Below is a small trained network, with its code and all its weights. Each question gives an input and a class and asks what happens when units are switched off, that is, made to give their printed mean instead of their output.

import numpy as np


def w(rows, s, z=0):
    codes = np.array(rows[::2]) - 128.0
    scale = np.full(codes.shape[1], s)
    scale[-1] = z or s
    return codes * scale


def f(y):
    return y / 2 * (1 + np.tanh(0.7978845608 * (y + 0.044715 * y**3)))


def log_softmax(a):
    a = a - a.max(-1, keepdims=True)
    return a - np.log(np.exp(a).sum(-1, keepdims=True))


def net(x, mask):
    res = np.array(x, float).reshape(1, 2) / 4 @ E
    y = f(res @ A[0][:, :-1].T + A[0][:, -1])
    res = res + np.where(mask, y, B[0][:, -1]) @ B[0][:, :-1]
    return log_softmax(res[-1] @ U[:, :-1].T + U[:, -1])


A, B = {}, {}
E = w([
[196,118,34,82,172,76,106,71,1],'x0',
[112,228,109,212,212,21,253,96,152],'x1',
],0.011)
A[0] = w([
[136,36,145,50,63,156,51,98,108,179],'n0',
[73,238,120,179,171,79,203,140,165,229],'n1',
[98,189,149,222,170,115,228,108,149,227],'n2',
[205,116,74,109,189,22,152,75,77,255],'n3',
[140,140,44,117,162,125,131,115,78,165],'n4',
[130,168,77,84,197,117,82,43,98,183],'n5',
[1,175,161,181,118,143,130,145,207,205],'n6',
],0.011,0.0041)
B[0] = w([
[157,138,131,72,156,128,63,221,133,255],'n0',
[175,84,153,120,154,108,120,81,157,242],'n1',
[250,114,176,134,117,68,109,53,167,235],'n2',
[115,143,67,139,113,114,183,125,174,249],'n3',
[128,156,55,128,89,107,194,184,92,190],'n4',
[137,165,54,135,53,154,152,138,130,199],'n5',
[97,73,208,202,25,186,86,101,143,203],'n6',
],0.014,0.02)
U = w([
[195,70,240,173,108,86,88,52,168,217],'0',
[22,195,78,246,113,116,197,122,111,254],'1',
[68,147,158,133,164,173,143,121,96,38],'2',
[101,156,159,172,137,91,125,138,93,54],'3',
[173,185,89,86,57,125,108,169,42,112],'4',
[2,82,216,147,29,179,74,182,171,135],'5',
[196,153,91,145,183,73,164,92,203,47],'6',
[180,145,160,43,249,144,31,168,98,205],'7',
],0.0084,0.0032)

Each question gives the input, the list of numbers given to net, and the class t.
The units are the neurons (one row each of A and B). Each row of codes is followed by its name. A weight is (code - 128) times the scale printed after its matrix; where a second scale follows, it is the last column's (A, B and U).
mask holds one flag per neuron, in row order. A switched-off neuron (its flag False) gives its mean, the last column of its row in B, instead of its output. The means were averaged over made-up inputs and are rounded, as every weight is.
A unit's drop is (log p(t) with every unit on - log p(t) with that unit switched off) / (log p(t) with every unit on - log p(t) with every unit switched off).
The circuit of an input: a set's keep is (log p(t) with only the set's units on - log p(t) with every unit switched off) / (log p(t) with every unit on - log p(t) with every unit switched off). Starting from all 7 units, units are removed one at a time, each time the one whose removal leaves the highest keep (on an exact tie, the one counted first), for as long as the keep stays at least 0.8.
circuit, biggest first: the units of the circuit, biggest drop first
most important unit: the unit with the biggest drop
top k neurons: the k neurons with the biggest drops, biggest first
drop of u: that unit's drop, to one decimal
input [4,-7], class 7: circuit, biggest first : n0
input [5,2], class 1: top 2 neurons : n0, n2
input [2,1], class 1: circuit, biggest first : n2, n0
input [1,7], class 0: top 2 neurons : n2, n1
input [8,0], class 1: circuit, biggest first : n3, n2
input [-1,-2], class 7: circuit, biggest first : n6, n5, n2
input [7,-1], class 4: top 2 neurons : n6, n5
input [4,2], class 1: top 2 neurons : n0, n2
input [-7,-1], class 5: top 2 neurons : n6, n2
input [3,-4], class 4: top 2 neurons : n1, n2
input [-8,-1], class 5: top 2 neurons : n6, n1
input [-5,-7], class 5: top 3 neurons : n6, n2, n1
input [-6,8], class 0: drop of n5 : 0.0
input [8,4], class 1: drop of n4 : 0.2
input [5,-1], class 4: most important unit : n6
input [-4,-3], class 5: drop of n2 : 0.2
input [-3,-1], class 5: drop of n2 : 0.8
